Below are the code and all the weights of a small trained network. Each question names an input and a target symbol and asks about switching units off, where a switched-off unit gives its printed mean instead of its output.

import numpy as np


def w(rows, s, z=0):
    codes = np.array(rows[::2]) - 128.0
    scale = np.full(codes.shape[1], s)
    scale[-1] = z or s
    return codes * scale


def f(y):
    return np.maximum(y, 0)


def softmax(a):
    e = np.exp(a - a.max(-1, keepdims=True))
    return e / e.sum(-1, keepdims=True)


def log_softmax(a):
    a = a - a.max(-1, keepdims=True)
    return a - np.log(np.exp(a).sum(-1, keepdims=True))


def net(x, mask):
    ids = ['βδζλμπστψω'.index(c) for c in x.split()]
    T = len(ids)
    res = E[ids] + P[:T]
    r = res
    for j in range(2):
        rows = slice(2 * j, 2 * j + 2)
        q, k, v = (r @ M[0][rows].T for M in (Q, K, V))
        z = softmax(np.where(np.tri(T) > 0, q @ k.T / 2**0.5, -1e9)) @ v
        o = O[0][rows]
        res = res + np.where(mask[j], z, o[:, -1]) @ o[:, :-1]
    y = f(res @ A[0][:, :-1].T + A[0][:, -1])
    res = res + np.where(mask[2:10], y, B[0][:, -1]) @ B[0][:, :-1]
    return log_softmax(res[-1] @ U[:, :-1].T + U[:, -1])


Q, K, V, O, A, B = {}, {}, {}, {}, {}, {}
E = w([
[122,102,198,79,136],'β',
[124,154,41,166,153],'δ',
[60,92,50,71,136],'ζ',
[59,104,173,59,54],'λ',
[129,250,220,146,162],'μ',
[176,152,115,180,212],'π',
[153,195,100,191,95],'σ',
[94,140,95,114,176],'τ',
[114,180,136,129,105],'ψ',
[191,168,199,192,51],'ω',
],0.015)
P = w([
[2,242,121,171,118],'0',
[100,137,101,125,162],'1',
[170,165,99,75,111],'2',
[69,115,166,190,134],'3',
[120,110,100,126,161],'4',
[183,145,112,77,113],'5',
[69,90,168,205,148],'6',
[129,93,107,129,158],'7',
[190,128,119,82,120],'8',
[69,66,166,211,155],'9',
[137,81,121,127,151],'10',
[201,118,123,83,121],'11',
[75,51,166,209,156],'12',
],0.018)
Q[0] = w([
[58,132,178,224,121],'head 0',
[242,197,98,16,64],'head 0',
[161,160,105,100,72],'head 1',
[252,157,76,40,111],'head 1',
],0.013)
K[0] = w([
[245,76,198,143,148],'head 0',
[59,236,90,107,97],'head 0',
[100,217,120,79,88],'head 1',
[9,223,55,126,108],'head 1',
],0.012)
V[0] = w([
[14,45,77,30,87],'head 0',
[194,89,91,200,14],'head 0',
[103,145,196,100,12],'head 1',
[91,144,11,166,90],'head 1',
],0.012)
O[0] = w([
[74,66,114,53,118,119],'head 0',
[148,103,92,164,77,10],'head 0',
[118,145,163,111,42,121],'head 1',
[112,117,3,162,138,166],'head 1',
],0.019,0.012)
A[0] = w([
[45,50,135,138,99,32],'neuron 0',
[224,171,92,81,183,156],'neuron 1',
[107,14,58,155,132,1],'neuron 2',
[72,127,173,140,197,96],'neuron 3',
[11,152,140,163,156,79],'neuron 4',
[193,111,107,66,184,26],'neuron 5',
[179,149,137,58,174,52],'neuron 6',
[35,196,195,214,123,20],'neuron 7',
],0.011,0.0061)
B[0] = w([
[172,105,153,181,106,174],'neuron 0',
[88,74,119,151,113,232],'neuron 1',
[115,103,181,179,101,183],'neuron 2',
[30,137,52,122,54,251],'neuron 3',
[235,136,148,117,104,220],'neuron 4',
[247,155,169,57,228,188],'neuron 5',
[194,172,227,198,88,186],'neuron 6',
[114,43,183,87,205,219],'neuron 7',
],0.011,0.019)
U = w([
[179,255,206,98,150,138],'β',
[39,40,91,156,200,99],'δ',
[237,49,146,106,114,49],'ζ',
[15,48,137,69,101,137],'λ',
[173,171,242,241,131,54],'μ',
[216,241,159,213,201,82],'π',
[105,123,114,211,61,165],'σ',
[214,147,103,19,220,163],'τ',
[13,193,45,73,139,254],'ψ',
[198,197,165,247,64,152],'ω',
],0.0049,0.0079)

Each question gives the input, a string of symbols that net reads in full, and the target symbol t.
The units are the heads (2 rows each of Q, K, V and O) and the neurons (one row each of A and B). Each row of codes is followed by its name. A weight is (code - 128) times the scale printed after its matrix; where a second scale follows, it is the last column's (O, A, B and U).
mask holds one flag per unit, heads first, then neurons. A switched-off unit (its flag False) gives its mean, the last column of its rows in O or B, instead of its output. The means were averaged over made-up inputs and are rounded, as every weight is.
A unit's drop is (log p(t) with every unit on - log p(t) with that unit switched off) / (log p(t) with every unit on - log p(t) with every unit switched off).
The circuit of an input: a set's keep is (log p(t) with only the set's units on - log p(t) with every unit switched off) / (log p(t) with every unit on - log p(t) with every unit switched off). Starting from all 10 units, units are removed one at a time, each time the one whose removal leaves the highest keep (on an exact tie, the one counted first), for as long as the keep stays at least 0.8.
circuit, biggest first: the units of the circuit, biggest drop first
k most important neurons: the k neurons with the biggest drops, biggest first
heads that matter: for each layer, one digit per head in row order, 1 if its drop is at least 0.15 and else 0, layers parted by /
input ω σ τ, target ω: circuit, biggest first	head 0
input σ μ ψ π β τ π δ π β τ μ, target σ: circuit, biggest first	head 1; neuron 5
input β π τ ω ζ τ β μ τ τ ω β σ, target λ: circuit, biggest first	head 1; neuron 7; neuron 6
input μ π τ, target μ: circuit, biggest first	head 0; neuron 6; neuron 1
input τ π π μ ψ π π ζ λ, target τ: 2 most important neurons	neuron 5; neuron 3
input δ π τ τ σ τ λ ψ, target ψ: circuit, biggest first	neuron 7; neuron 6; neuron 0
input β ψ ψ, target β: heads that matter	11
input τ τ μ, target τ: heads that matter	11
input τ τ ω τ μ τ τ π, target π: circuit, biggest first	head 1; head 0
input ζ τ π, target ζ: 2 most important neurons	neuron 2; neuron 5
input π ζ δ β ψ ψ ψ τ β, target π: circuit, biggest first	head 0; head 1
input π δ ζ δ π τ δ, target δ: 4 most important neurons	neuron 1; neuron 3; neuron 6; neuron 7
input τ σ ψ, target τ: 3 most important neurons	neuron 5; neuron 3; neuron 4
input ζ τ ω ω τ π τ β τ, target ζ: 2 most important neurons	neuron 2; neuron 0
input β β ζ σ ω τ β β, target β: 3 most important neurons	neuron 1; neuron 6; neuron 7
input π ψ β π π τ β, target λ: circuit, biggest first	neuron 3; head 1; neuron 7
input ψ λ τ β, target λ: circuit, biggest first	head 1; neuron 3; neuron 7
input σ τ λ, target σ: 2 most important neurons	neuron 3; neuron 5
input ψ τ σ, target ψ: circuit, biggest first	head 1; neuron 6
input ω τ λ τ β λ τ δ σ, target ω: 2 most important neurons	neuron 3; neuron 5
input β ψ τ ω τ τ τ τ δ τ, target μ: circuit, biggest first	head 0; head 1; neuron 7
input β τ π, target β: most important neuron	neuron 6
input τ π π τ τ π π τ β μ δ λ τ, target λ: circuit, biggest first	head 1; neuron 3
